Below are the code and all the weights of a small trained network. Each question names an input and a class and asks about switching units off, where a switched-off unit gives its printed mean instead of its output.

import numpy as np


def w(rows, s, z=0):
    codes = np.array(rows[::2]) - 128.0
    scale = np.full(codes.shape[1], s)
    scale[-1] = z or s
    return codes * scale


def f(y):
    return y / 2 * (1 + np.tanh(0.7978845608 * (y + 0.044715 * y**3)))


def log_softmax(a):
    a = a - a.max(-1, keepdims=True)
    return a - np.log(np.exp(a).sum(-1, keepdims=True))


def net(x, mask):
    res = np.array(x, float).reshape(1, 5) / 4 @ E
    y = f(res @ A[0][:, :-1].T + A[0][:, -1])
    res = res + np.where(mask, y, B[0][:, -1]) @ B[0][:, :-1]
    return log_softmax(res[-1] @ U[:, :-1].T + U[:, -1])


A, B = {}, {}
E = w([
[141,72,254],'x0',
[167,95,103],'x1',
[171,97,98],'x2',
[128,127,126],'x3',
[216,242,170],'x4',
],0.0086)
A[0] = w([
[148,70,205,99],'n0',
[181,68,228,70],'n1',
[210,192,142,77],'n2',
[76,93,118,2],'n3',
[157,108,112,120],'n4',
[166,117,71,159],'n5',
[158,174,144,38],'n6',
[204,79,123,186],'n7',
[200,170,180,80],'n8',
[106,67,131,81],'n9',
[152,89,192,40],'n10',
[80,10,114,154],'n11',
[149,78,202,81],'n12',
],0.013,0.0066)
B[0] = w([
[95,188,29,184],'n0',
[23,149,48,193],'n1',
[219,33,146,190],'n2',
[255,34,110,141],'n3',
[97,116,135,132],'n4',
[159,222,108,166],'n5',
[236,41,56,143],'n6',
[19,174,232,174],'n7',
[63,3,165,181],'n8',
[195,62,197,162],'n9',
[146,142,11,152],'n10',
[117,94,177,247],'n11',
[118,166,40,173],'n12',
],0.0078,0.011)
U = w([
[124,160,3,80],'0',
[120,149,170,222],'1',
[161,39,147,3],'2',
],0.011,0.0072)

Each question gives the input, the list of numbers given to net, and the class t.
The units are the neurons (one row each of A and B). Each row of codes is followed by its name. A weight is (code - 128) times the scale printed after its matrix; where a second scale follows, it is the last column's (A, B and U).
mask holds one flag per neuron, in row order. A switched-off neuron (its flag False) gives its mean, the last column of its row in B, instead of its output. The means were averaged over made-up inputs and are rounded, as every weight is.
A unit's drop is (log p(t) with every unit on - log p(t) with that unit switched off) / (log p(t) with every unit on - log p(t) with every unit switched off).
The circuit of an input: a set's keep is (log p(t) with only the set's units on - log p(t) with every unit switched off) / (log p(t) with every unit on - log p(t) with every unit switched off). Starting from the 12 units with the biggest drops (on a tie, the unit counted first), units are removed one at a time, each time the one whose removal leaves the highest keep (on an exact tie, the one counted first), for as long as the keep stays at least 0.8.
circuit, biggest first: the units of the circuit, biggest drop first
most important unit: the unit with the biggest drop
top k neurons: the k neurons with the biggest drops, biggest first
drop when u is switched off: that unit's drop, to one decimal
input [5,-5,-1,-8,8], class 2: circuit, biggest first -> (n8; n2)
input [-6,8,0,8,6], class 1: circuit, biggest first -> (n0; n1)
input [2,8,-2,6,-2], class 1: circuit, biggest first -> (n7; n2; n6)
input [4,-1,6,-7,4], class 0: circuit, biggest first -> (n1; n11)
input [-4,-4,3,7,-7], class 2: circuit, biggest first -> (n11; n0)
input [6,-1,8,0,4], class 0: most important unit -> n1
input [1,-4,-5,7,6], class 2: circuit, biggest first -> (n2; n8; n6)
input [-7,-8,3,2,-6], class 1: circuit, biggest first -> (n0; n1)
input [-4,7,-5,4,-2], class 1: top 4 neurons -> (n0; n1; n12; n10)
input [0,4,6,6,-4], class 1: top 2 neurons -> (n7; n2)
input [3,4,3,1,8], class 2: top 3 neurons -> (n2; n8; n6)
input [-4,7,3,-6,-6], class 1: drop when n2 is switched off -> 0.2
input [-2,-6,5,0,7], class 2: drop when n2 is switched off -> 0.2
input [6,0,7,2,2], class 0: drop when n0 is switched off -> 0.1
input [-3,4,7,-7,-1], class 1: top neuron -> (n7)
